Below is a small trained network, with its code and all its weights. Each question gives an input and a class and asks what happens when units are switched off, that is, made to give their printed mean instead of their output.

import numpy as np


def w(rows, s, z=0):
    codes = np.array(rows[::2]) - 128.0
    scale = np.full(codes.shape[1], s)
    scale[-1] = z or s
    return codes * scale


def f(y):
    return y / 2 * (1 + np.tanh(0.7978845608 * (y + 0.044715 * y**3)))


def log_softmax(a):
    a = a - a.max(-1, keepdims=True)
    return a - np.log(np.exp(a).sum(-1, keepdims=True))


def net(x, mask):
    res = np.array(x, float).reshape(1, 8) / 4 @ E
    y = f(res @ A[0][:, :-1].T + A[0][:, -1])
    res = res + np.where(mask, y, B[0][:, -1]) @ B[0][:, :-1]
    return log_softmax(res[-1] @ U[:, :-1].T + U[:, -1])


A, B = {}, {}
E = w([
[80,227,141,144],'x0',
[159,166,165,128],'x1',
[181,147,70,142],'x2',
[131,113,153,2],'x3',
[147,56,161,180],'x4',
[31,86,80,147],'x5',
[151,123,77,98],'x6',
[138,174,176,145],'x7',
],0.0081)
A[0] = w([
[130,115,149,127,56],'n1',
[176,143,110,45,179],'n2',
[156,138,96,121,98],'n3',
[134,84,82,191,188],'n4',
[44,134,121,153,254],'n5',
[197,111,225,123,197],'n6',
[165,81,61,173,109],'n7',
[39,156,185,78,216],'n8',
[196,111,213,120,182],'n9',
[110,25,76,122,177],'n10',
[38,146,130,156,251],'n11',
[93,10,111,109,165],'n12',
[86,139,131,172,189],'n13',
],0.011,0.0038)
B[0] = w([
[126,129,111,143,115],'n1',
[92,158,133,86,219],'n2',
[130,155,119,119,135],'n3',
[121,144,169,80,224],'n4',
[136,147,185,93,248],'n5',
[86,71,159,148,237],'n6',
[120,166,145,79,193],'n7',
[131,169,188,56,240],'n8',
[84,75,143,140,223],'n9',
[183,146,148,109,241],'n10',
[129,126,192,81,254],'n11',
[248,147,124,172,244],'n12',
[129,99,169,108,200],'n13',
],0.012,0.0061)
U = w([
[74,124,180,78,197],'0',
[119,67,139,206,117],'1',
[107,170,2,134,1],'2',
[235,159,130,123,154],'3',
],0.011,0.0031)

Each question gives the input, the list of numbers given to net, and the class t.
The units are the neurons (one row each of A and B). Each row of codes is followed by its name. A weight is (code - 128) times the scale printed after its matrix; where a second scale follows, it is the last column's (A, B and U).
mask holds one flag per neuron, in row order. A switched-off neuron (its flag False) gives its mean, the last column of its row in B, instead of its output. The means were averaged over made-up inputs and are rounded, as every weight is.
A unit's drop is (log p(t) with every unit on - log p(t) with that unit switched off) / (log p(t) with every unit on - log p(t) with every unit switched off).
The circuit of an input: a set's keep is (log p(t) with only the set's units on - log p(t) with every unit switched off) / (log p(t) with every unit on - log p(t) with every unit switched off). Starting from the 12 units with the biggest drops (on a tie, the unit counted first), units are removed one at a time, each time the one whose removal leaves the highest keep (on an exact tie, the one counted first), for as long as the keep stays at least 0.8.
units of the circuit, in order: the units of the circuit, biggest drop first
k most important neurons: the k neurons with the biggest drops, biggest first
drop of u: that unit's drop, to one decimal
input [4,-4,0,-5,0,-7,-1,-2], class 1: most important neuron : (n8)
input [0,4,-1,-8,8,-4,-3,0], class 1: units of the circuit, in order : (n8, n6)
input [-2,7,5,2,-1,-4,3,1], class 0: 2 most important neurons : (n2, n12)
input [3,2,6,0,7,-7,-1,-8], class 0: 2 most important neurons : (n12, n7)
input [-7,-7,-2,-2,7,4,-7,7], class 3: 2 most important neurons : (n12, n10)
input [3,-6,-1,6,-4,-8,5,-8], class 2: 2 most important neurons : (n11, n5)
input [-4,1,-7,-8,-5,6,7,-2], class 3: 2 most important neurons : (n12, n10)
input [3,0,7,-8,-5,7,4,-6], class 0: drop of n12 : 0.2
input [-6,-7,-1,-5,-8,4,7,2], class 3: drop of n12 : 0.1
input [-2,-8,-6,4,-2,4,7,5], class 3: drop of n12 : 0.4
